Here is a tiny trained network, its code and every weight. The questions are about switching its units off for an input and a class, where a switched-off unit gives its printed mean instead of its output.

import numpy as np


def w(rows, s, z=0):
    codes = np.array(rows[::2]) - 128.0
    scale = np.full(codes.shape[1], s)
    scale[-1] = z or s
    return codes * scale


def norm(h):
    return h / np.sqrt((h * h).mean(-1, keepdims=True) + 1e-5)


def f(y):
    return np.maximum(y, 0)


def log_softmax(a):
    a = a - a.max(-1, keepdims=True)
    return a - np.log(np.exp(a).sum(-1, keepdims=True))


def net(x, mask):
    res = np.array(x, float).reshape(1, 7) / 4 @ E
    u = 0
    for l in range(2):
        y = f(norm(res) @ A[l][:, :-1].T + A[l][:, -1])
        res = res + np.where(mask[u : u + 6], y, B[l][:, -1]) @ B[l][:, :-1]
        u += 6
    return log_softmax(norm(res)[-1] @ U[:, :-1].T + U[:, -1])


A, B = {}, {}
E = w([
[123,135,147,128,150,123,120,111,136,125],'x0',
[184,225,74,80,98,237,16,70,154,66],'x1',
[254,216,170,113,111,34,196,77,25,145],'x2',
[49,127,80,184,55,68,48,53,142,155],'x3',
[127,122,105,117,118,135,140,132,121,137],'x4',
[89,164,125,126,130,132,149,118,132,120],'x5',
[134,118,113,99,158,107,119,129,134,160],'x6',
],0.0063)
A[0] = w([
[122,105,213,119,87,74,163,62,115,211,133],'L0N0',
[100,141,101,83,119,227,2,143,197,113,152],'L0N1',
[232,214,62,87,124,124,107,39,150,112,3],'L0N2',
[68,62,84,204,175,135,123,195,181,197,78],'L0N3',
[111,117,129,146,28,72,90,57,188,175,237],'L0N4',
[47,27,157,137,149,130,157,171,194,118,146],'L0N5',
],0.0073,0.0035)
B[0] = w([
[121,177,19,176,148,188,155,170,58,132,201],'L0N0',
[103,59,99,116,224,72,154,158,122,85,254],'L0N1',
[147,105,194,138,2,142,113,66,161,100,212],'L0N2',
[127,145,166,133,41,146,104,50,139,72,213],'L0N3',
[65,159,76,217,132,89,111,95,8,125,220],'L0N4',
[202,176,189,81,46,142,103,79,142,168,229],'L0N5',
],0.0081,0.0085)
A[1] = w([
[158,73,115,77,207,183,116,171,254,52,138],'L1N0',
[139,122,153,114,107,66,132,123,63,109,91],'L1N1',
[132,131,130,124,77,74,97,116,127,146,3],'L1N2',
[141,170,170,87,90,217,155,135,168,160,107],'L1N3',
[194,171,121,145,169,86,209,151,68,52,183],'L1N4',
[193,112,199,66,89,124,122,144,176,144,55],'L1N5',
],0.0074,0.0041)
B[1] = w([
[195,218,40,249,132,95,177,185,50,185,219],'L1N0',
[55,162,155,65,143,132,115,213,206,202,184],'L1N1',
[36,178,180,184,146,55,114,1,85,146,147],'L1N2',
[234,177,171,68,180,172,89,127,126,31,192],'L1N3',
[81,40,179,84,146,123,174,166,209,209,253],'L1N4',
[168,174,153,44,140,165,81,142,192,87,196],'L1N5',
],0.0078,0.007)
U = w([
[254,200,229,35,103,187,99,138,213,45,145],'0',
[172,246,51,205,167,62,184,204,81,170,238],'1',
[71,203,144,180,17,65,53,33,138,101,76],'2',
[56,85,13,154,217,72,34,90,151,4,1],'3',
[114,95,208,40,184,52,212,210,204,180,74],'4',
],0.0073,0.0043)

Each question gives the input, the list of numbers given to net, and the class t.
The units are the neurons (one row each of A and B). Each row of codes is followed by its name. A weight is (code - 128) times the scale printed after its matrix; where a second scale follows, it is the last column's (A, B and U).
mask holds one flag per neuron, layer by layer. A switched-off neuron (its flag False) gives its mean, the last column of its row in B, instead of its output. The means were averaged over made-up inputs and are rounded, as every weight is.
A unit's drop is (log p(t) with every unit on - log p(t) with that unit switched off) / (log p(t) with every unit on - log p(t) with every unit switched off).
The circuit of an input: a set's keep is (log p(t) with only the set's units on - log p(t) with every unit switched off) / (log p(t) with every unit on - log p(t) with every unit switched off). Starting from all 12 units, units are removed one at a time, each time the one whose removal leaves the highest keep (on an exact tie, the one counted first), for as long as the keep stays at least 0.8.
units of the circuit, in order: the units of the circuit, biggest drop first
top k neurons: the k neurons with the biggest drops, biggest first
top k neurons in layer l: the k neurons of layer l with the biggest drops, biggest first
input [-5,6,0,4,0,-2,-2], class 3: units of the circuit, in order -> (L0N1)
input [-2,1,-8,-6,7,-2,-1], class 1: top 2 neurons in layer 0 -> (L0N1, L0N2)
input [0,8,-2,-1,-5,3,8], class 1: top 2 neurons -> (L1N0, L0N1)
input [-2,7,3,1,-1,-4,1], class 2: units of the circuit, in order -> (L0N2, L0N5, L1N3)
input [-3,-4,0,-1,7,4,-3], class 0: units of the circuit, in order -> (L0N1, L0N4)
input [-1,-2,6,8,-7,-7,-1], class 1: top 2 neurons in layer 0 -> (L0N0, L0N3)
input [-1,8,-1,1,-4,-2,0], class 3: top 3 neurons -> (L0N1, L0N2, L0N5)
input [2,5,-3,2,-3,-3,-4], class 3: top 2 neurons -> (L0N4, L0N1)
input [5,2,-7,-4,-8,5,5], class 1: top 2 neurons -> (L1N0, L0N1)
input [7,8,0,8,-8,7,1], class 3: top 3 neurons in layer 0 -> (L0N1, L0N5, L0N3)
input [2,-2,5,7,8,-5,0], class 1: top 2 neurons -> (L0N0, L0N3)
input [3,-6,4,0,-7,6,-8], class 4: top 2 neurons -> (L1N4, L1N0)
input [-5,1,2,1,-2,-8,2], class 2: top 2 neurons -> (L0N2, L0N1)
input [1,-1,-3,-1,-7,3,-1], class 0: units of the circuit, in order -> (L0N5)
input [4,2,-4,7,-1,1,1], class 3: top 2 neurons -> (L0N1, L0N2)
input [5,-1,8,-8,2,7,-1], class 4: top 3 neurons -> (L1N4, L0N5, L0N3)
input [-3,-4,3,-4,-2,4,2], class 4: top 2 neurons -> (L1N4, L1N0)
input [2,-7,-1,3,1,-4,-1], class 2: top 2 neurons in layer 0 -> (L0N3, L0N5)
input [-7,-1,6,-1,-4,-2,4], class 4: top 2 neurons in layer 0 -> (L0N5, L0N4)
input [0,-4,1,8,-5,-8,-5], class 1: units of the circuit, in order -> (L0N0)
input [1,-1,4,-7,-1,1,6], class 4: top 2 neurons -> (L0N5, L1N4)
input [5,5,-2,2,1,2,-7], class 3: top 2 neurons in layer 0 -> (L0N1, L0N4)
input [-6,3,-3,3,-8,4,-8], class 3: top 2 neurons in layer 0 -> (L0N1, L0N4)
input [-1,3,-5,6,-3,8,3], class 3: top 2 neurons in layer 0 -> (L0N1, L0N2)
